Below are the code and all the weights of a small trained network. Each question names an input and a class and asks about switching units off, where a switched-off unit gives its printed mean instead of its output.

import numpy as np


def w(rows, s, z=0):
    codes = np.array(rows[::2]) - 128.0
    scale = np.full(codes.shape[1], s)
    scale[-1] = z or s
    return codes * scale


def norm(h):
    return h / np.sqrt((h * h).mean(-1, keepdims=True) + 1e-5)


def f(y):
    return y / 2 * (1 + np.tanh(0.7978845608 * (y + 0.044715 * y**3)))


def log_softmax(a):
    a = a - a.max(-1, keepdims=True)
    return a - np.log(np.exp(a).sum(-1, keepdims=True))


def net(x, mask):
    res = np.array(x, float).reshape(1, 6) / 4 @ E
    u = 0
    for l in range(2):
        y = f(norm(res) @ A[l][:, :-1].T + A[l][:, -1])
        res = res + np.where(mask[u : u + 11], y, B[l][:, -1]) @ B[l][:, :-1]
        u += 11
    return log_softmax(norm(res)[-1] @ U[:, :-1].T + U[:, -1])


A, B = {}, {}
E = w([
[80,121,170,115,154,243],'x0',
[179,208,36,74,121,155],'x1',
[113,63,147,35,129,210],'x2',
[43,43,127,208,119,110],'x3',
[90,144,86,140,193,185],'x4',
[84,209,131,254,66,188],'x5',
],0.0056)
A[0] = w([
[152,42,236,105,231,215,131],'L0N0',
[76,114,74,128,255,90,221],'L0N1',
[161,114,132,138,18,158,180],'L0N2',
[186,202,121,70,140,173,234],'L0N3',
[98,107,176,219,88,72,188],'L0N4',
[51,109,128,220,90,140,138],'L0N5',
[43,71,58,225,169,112,253],'L0N6',
[179,145,158,153,148,24,136],'L0N7',
[226,142,196,115,84,34,219],'L0N8',
[200,195,128,54,50,164,32],'L0N9',
[111,206,178,123,42,128,143],'L0N10',
],0.0083,0.0018)
B[0] = w([
[167,169,170,70,82,125,222],'L0N0',
[107,117,122,121,77,130,189],'L0N1',
[151,151,125,133,170,108,176],'L0N2',
[179,89,124,143,171,150,216],'L0N3',
[95,143,137,119,155,91,254],'L0N4',
[78,71,112,124,92,144,233],'L0N5',
[62,11,155,152,95,140,247],'L0N6',
[131,134,184,137,110,121,209],'L0N7',
[142,172,128,158,126,113,249],'L0N8',
[107,106,89,129,179,99,198],'L0N9',
[164,128,103,105,146,106,186],'L0N10',
],0.012,0.0056)
A[1] = w([
[158,96,78,132,169,139,74],'L1N0',
[155,143,114,174,103,8,44],'L1N1',
[151,103,152,87,162,173,215],'L1N2',
[135,165,107,134,162,132,163],'L1N3',
[145,153,164,110,129,184,195],'L1N4',
[150,122,72,153,165,142,254],'L1N5',
[148,126,105,166,171,174,231],'L1N6',
[156,151,61,124,115,140,130],'L1N7',
[171,172,131,103,155,146,118],'L1N8',
[150,110,169,55,92,126,199],'L1N9',
[163,122,126,157,104,113,122],'L1N10',
],0.015,0.0023)
B[1] = w([
[124,85,157,102,200,190,169],'L1N0',
[82,193,158,181,255,135,254],'L1N1',
[212,175,96,145,63,99,191],'L1N2',
[159,62,171,115,173,172,163],'L1N3',
[175,172,76,77,65,124,166],'L1N4',
[127,55,159,58,135,213,186],'L1N5',
[114,38,81,63,189,74,169],'L1N6',
[162,41,202,48,112,160,163],'L1N7',
[91,65,67,200,86,180,203],'L1N8',
[92,195,55,164,85,159,216],'L1N9',
[178,140,171,142,195,130,147],'L1N10',
],0.0075,0.008)
U = w([
[104,193,192,204,192,102,144],'0',
[163,208,90,122,32,160,184],'1',
[4,48,155,179,69,110,163],'2',
[158,46,122,105,181,190,5],'3',
],0.013,0.0011)

Each question gives the input, the list of numbers given to net, and the class t.
The units are the neurons (one row each of A and B). Each row of codes is followed by its name. A weight is (code - 128) times the scale printed after its matrix; where a second scale follows, it is the last column's (A, B and U).
mask holds one flag per neuron, layer by layer. A switched-off neuron (its flag False) gives its mean, the last column of its row in B, instead of its output. The means were averaged over made-up inputs and are rounded, as every weight is.
A unit's drop is (log p(t) with every unit on - log p(t) with that unit switched off) / (log p(t) with every unit on - log p(t) with every unit switched off).
The circuit of an input: a set's keep is (log p(t) with only the set's units on - log p(t) with every unit switched off) / (log p(t) with every unit on - log p(t) with every unit switched off). Starting from the 12 units with the biggest drops (on a tie, the unit counted first), units are removed one at a time, each time the one whose removal leaves the highest keep (on an exact tie, the one counted first), for as long as the keep stays at least 0.8.
units of the circuit, in order: the units of the circuit, biggest drop first
top k neurons: the k neurons with the biggest drops, biggest first
top k neurons in layer l: the k neurons of layer l with the biggest drops, biggest first
drop of u: that unit's drop, to one decimal
input [0,-5,-2,-4,-4,-4], class 0: units of the circuit, in order	[L0N8]
input [8,-7,3,5,-6,-3], class 1: top 2 neurons	[L0N0, L1N9]
input [5,4,-5,1,-6,-6], class 0: top 2 neurons	[L0N7, L1N1]
input [-5,0,-7,4,-1,-3], class 0: top 2 neurons	[L1N1, L0N8]
input [-5,0,3,-8,-6,2], class 3: top 4 neurons in layer 0	[L0N3, L0N9, L0N4, L0N0]
input [0,-1,3,-3,-8,-2], class 0: top 2 neurons in layer 0	[L0N8, L0N9]
input [5,4,-8,1,-1,8], class 2: top 2 neurons in layer 0	[L0N5, L0N8]
input [-3,7,4,6,-6,1], class 3: top 2 neurons in layer 1	[L1N5, L1N7]
input [1,-8,2,-3,-8,7], class 0: drop of L0N6	0.1
input [-5,0,-7,3,-6,6], class 0: drop of L1N1	0.3
input [3,-7,-7,-5,-3,-8], class 0: drop of L1N1	0.2
input [8,1,0,-8,5,7], class 3: drop of L0N1	0.0
